Known rows, with every step that occurs:
lukis > kosu > kisi: [ -1.5  -2.6 -24.7 -30.0  20.7   9.9 -13.4   1.4  21.0   2.9  29.4   3.4
  -1.4  -2.0   9.4 -10.2 -15.2  -1.0   9.6  -2.5  -9.8 -10.4  21.9  -4.0]
lanif > kisi: [  4.5  -9.7 -40.9 -13.6  17.0  10.5  -4.4   0.8  15.2  -0.3  31.2  -5.6
  -3.8   5.6   8.4  -9.4   3.3  10.8  15.4  -8.8 -10.6  -9.6   0.5 -10.0]
vafud > lanif > pudab > mozudin > kisi: [  7.7 -12.5 -33.7  -9.3  25.6   6.9 -10.0  -0.5  22.8   4.8  28.0 -28.7
  -5.0  -6.6  12.5 -21.8 -21.5   9.1  17.2 -16.1  -9.2 -12.0   0.3 -16.4]
mozudin > lanif: [ -0.8  -9.7 -28.4  -6.1  15.3   9.1 -10.1 -20.3  19.2   5.1  25.9  -4.9
  -2.7  -2.5  10.3 -18.4  -8.7   6.1  14.8 -10.2 -12.0   0.8  -1.9  -8.4]
mozudin > pudab > lukis: [ -2.1 -13.4 -45.6   5.5  20.1  12.1  -5.4  -1.0  14.5  -1.2  26.7   5.5
 -10.2   3.2  13.2 -13.4  -4.8   5.3  17.5  18.1 -21.3  -9.8  -4.2 -10.8]
vafud > lanif > kisi: [ 10.7  -9.1 -44.2 -15.1  10.7   6.3  -7.9   6.2  16.4  15.4  33.6  -8.6
  -1.4   2.3  10.9 -14.9   5.9   8.8  15.7 -13.8  -5.2  -6.5   4.0 -21.9]
lanif > kisi > mozudin > pudab > lukis > tazaf: [ -3.8 -20.5 -55.6   8.3  14.2  11.8 -13.0   5.2  16.8  -7.2  25.5 -15.3
 -10.6   6.5  10.4  -3.4   5.2  15.4  28.7  46.5 -16.9  -8.1  -6.3  -4.6]
vafud > lanif > mozudin: [  6.5  -9.7 -43.2 -13.9  13.6   5.8 -13.7   5.9  21.1   5.6  23.9  -7.6
  -0.2  -7.3  11.2 -17.9  -5.7  10.1   8.5  -1.0  -8.3  -2.5   8.6 -21.5]
lukis > kosu > lanif > vafud: [ -5.5  -3.4 -26.9   4.2  25.9  12.8 -18.7  -4.8  16.3  20.8  28.9  12.1
  -2.3  -3.3  10.0 -11.7 -20.6   0.7  14.5   0.5  -8.2  -2.9 -27.4  -9.7]
lukis > kosu > lanif > mozudin > kisi: [-11.9  -6.7 -29.3 -11.5  24.1   7.8 -21.1   3.2  19.2   7.4  20.2 -15.8
   1.9 -16.7   8.9 -13.8 -15.5  -2.2  -1.2   2.8 -10.6  -6.3 -23.4 -10.0]
mozudin > lanif > pudab: [  4.0 -12.0 -20.0   3.6  23.9   8.9  -8.8 -22.6  20.1  10.3  27.3  -1.6
  -1.0  -3.3  11.3 -21.3 -21.6   7.4  18.4   1.3 -11.5  -1.0  -0.9 -10.0]
kosu > lanif > kisi > mozudin > pudab > lukis > tazaf: [ -9.3 -20.5 -46.5  13.4  16.2  10.5 -16.0   5.0  14.1   8.7  25.1 -17.0
  -6.5   3.5  10.7  -5.3   1.9  12.3  28.5  47.0 -13.8  -6.7 -28.3 -11.5]
pudab > lukis > kosu > kisi > mozudin: [ -2.4  -7.3 -36.8  -7.2  15.1   8.0 -18.5   3.4  24.9  -3.9  27.6   1.9
  -9.6  -1.3   6.4  -8.0 -19.7  -0.5  22.5  39.6 -16.2  -9.9  20.7  -2.2]
kosu > kisi > mozudin > pudab > lukis > tazaf: [ -3.8 -20.0 -36.3  -2.3  18.8  13.1 -16.6   3.8  17.0  -6.4  26.8 -10.3
  -6.8   1.4  12.0  -3.8 -11.8  11.6  26.3  44.2 -17.5  -9.9  15.5  -4.2]
lanif > kisi > mozudin: [  5.0 -11.7 -40.0 -12.4  11.4  10.5 -12.3   4.5  20.7  -7.6  29.0  -9.6
  -2.7   3.2   8.2 -11.6  -1.8  14.3  27.2  15.9 -15.1 -10.1   3.0  -9.6]
tazaf > lukis > kosu > kisi > mozudin: [ -7.4  -6.0 -30.1  -5.5  11.5   6.8 -20.7   7.1  28.0  -7.5  31.6  -8.6
   1.7  -5.2   9.4  -8.5 -25.6   1.6  21.4  40.2 -10.9  -5.1  29.6   5.8]
lanif > pudab: [  5.5  -9.8 -23.1  -9.5  26.3  10.6  -4.5  -9.8  23.3   3.3  29.4   6.6
  -2.6   1.5  12.0 -16.3 -23.1  12.2  16.8   3.3 -10.0  -7.9   4.2  -8.0]
kisi > mozudin: [  0.6 -10.8 -31.1 -20.7  12.5  10.4 -13.7  -3.1  25.3  -9.2  26.9   0.0
  -2.8  -0.5  11.5 -14.2 -15.1  14.1  26.5  16.9 -14.8  -7.7   3.7  -4.5]
tazaf > lukis: [ -5.2  -9.5 -37.2   3.9  13.5   8.6  -6.0  -4.7  23.4  -6.4  32.6  -3.8
  -2.1   0.6  12.4  -9.8 -14.6   9.5  14.1  11.9  -8.4  -0.9   8.2   3.9]
tazaf > lukis > kosu > kisi: [ -6.7  -3.9 -30.8  -6.0  16.3   8.6 -12.8   2.9  23.3  -0.5  33.7  -3.0
   0.9  -3.2   9.2  -7.6 -20.5  -2.0   9.5  16.2  -7.1  -4.4  27.9   6.4]

Rows:
[ -0.4 -11.9 -45.5   3.8  15.9   6.4  -7.0  -8.9  18.6  -3.7  25.0 -34.2
  -8.1   4.0   5.8 -15.8   4.7   8.4  21.4 -18.9 -12.2  -4.0  -3.7 -13.5]
pudab > mozudin > lanif > kisi
[ -1.0 -12.1 -28.5  -8.0   9.8   7.9 -17.9 -17.0  23.5  -1.3  23.5  -7.5
  -1.2  -5.1  10.3 -19.4 -14.2   9.8  26.8  17.5 -16.0   0.3  -0.1  -6.0]
kisi > mozudin > lanif
[ -3.5 -14.4 -33.8  -4.6  16.1  10.8 -15.9  12.3  13.1   8.3  26.1 -13.7
   4.6  -0.8  11.6 -18.8   0.6  10.2  29.9  20.5 -19.4 -12.7 -22.1 -21.2]
kosu > lanif > kisi > mozudin > pudab
[ -8.2 -10.3 -41.0  32.6  22.2  13.4 -25.2   5.1  14.3  16.0  23.6   8.8
  -7.1  -3.6  11.3 -14.9 -20.9  -0.3  29.4  50.0 -22.3  -5.6 -32.0 -13.1]
kisi > mozudin > pudab > lukis > kosu > lanif > vafud
[  2.5 -10.8 -61.4   5.5   8.0   6.6 -20.3  18.7  18.6  14.1  26.0  -6.4
  -7.5  -0.4  10.0 -17.1   3.2  -0.4  28.3  46.7 -19.1  -8.2  -2.1 -18.2]
vafud > lanif > kisi > mozudin > pudab > lukis > kosu
[ -5.9 -11.8 -26.7  -6.6  25.2   8.5 -15.2   0.9  14.8   3.8  22.6 -20.5
   3.1 -14.1  10.6 -14.5 -12.5   6.2   1.6  -8.3 -11.9  -8.6 -23.0 -15.8]
kosu > lanif > mozudin > kisi
[ -9.7  -7.0 -23.6  -8.2  32.7   7.0 -15.0  -3.4  24.8   8.7  23.6 -23.6
  -4.6  -8.6  10.1 -17.8 -30.5  -0.1  13.2  -3.7  -8.5 -12.2 -25.6  -7.7]
lukis > kosu > lanif > pudab > mozudin > kisi
[ -0.4 -10.2 -14.0  -4.0  28.4   9.0  -7.8  -8.6  20.2  17.3  30.0   5.4
   2.4  -1.6  12.9 -18.8 -25.7   9.1  16.6   2.2  -6.3  -6.8 -20.1 -15.4]
kosu > lanif > pudab
[-13.0  -7.0 -39.3  11.2   9.4   4.3 -20.2  10.4  24.9   7.1  30.5 -13.5
   2.5  -2.4   7.9 -10.8 -12.4   2.2  23.3  42.8  -8.2  -1.4 -15.8  -1.1]
tazaf > lukis > kosu > lanif > kisi > mozudin
[ -4.9  -7.6 -38.2  -2.8  22.3  12.1 -12.3   8.0  14.5   4.4  27.7   5.4
  -7.8  -0.2  10.6 -10.9 -10.8  -5.5  12.7  21.9 -19.5 -12.7  15.4 -10.2]
mozudin > pudab > lukis > kosu > kisi
[  3.3 -11.2 -37.1   1.3  13.9   8.6  -8.6 -13.4  14.0   6.4  27.9 -12.3
  -1.8   1.6   7.9 -14.5   5.1   6.1  15.9 -11.2 -11.6  -1.9  -3.6 -13.0]
mozudin > lanif > kisi
[ -3.4  -7.8 -26.9 -25.2  17.1  12.9 -22.5  12.4  19.8  -1.9  24.0  -3.1
   3.5  -5.6  12.3 -16.9 -17.0   1.5  24.9  28.8 -21.7 -14.3  21.8  -9.1]
lukis > kosu > kisi > mozudin > pudab
[ -1.4 -13.7 -34.2 -15.2  14.5  13.7 -15.5   4.1  18.8  -6.7  23.1  -3.4
   0.2  -2.3  15.0 -19.5 -10.5  13.2  30.0  25.2 -23.4 -10.9   2.0 -11.2]
kisi > mozudin > pudab
[ -7.7 -19.4 -51.9  12.0  22.2  10.5 -10.7   1.7  17.7  -8.5  19.1 -11.9
 -11.0  -0.6  11.8  -3.6  -2.2  11.9   9.3  33.6 -14.7  -3.2  -4.2  -7.6]
lanif > mozudin > pudab > lukis > tazaf
[ -4.7 -10.2 -37.4  -1.6  16.8   7.2  -9.2 -17.7  23.2  -5.4  23.6 -25.7
  -8.9   0.1   9.0 -18.8  -8.3   8.1  20.3 -16.7 -12.4  -1.1  -1.2  -9.4]
pudab > mozudin > lanif
[  5.2 -12.6 -45.2  -6.2  15.1   7.9 -14.4  14.3  15.2   8.4  21.3 -11.0
   3.0  -8.4  15.3 -22.3  -0.9   8.2  11.6   6.4 -15.4  -5.9   6.0 -26.8]
vafud > lanif > mozudin > pudab
[ -9.8  -9.5 -33.5  -1.8  12.1  10.4 -21.4  14.5  23.0  -5.3  27.7 -10.1
   5.2  -6.9  12.7 -13.9 -20.7   0.1  25.0  47.6 -18.9  -8.1  27.4  -0.5]
tazaf > lukis > kosu > kisi > mozudin > pudab
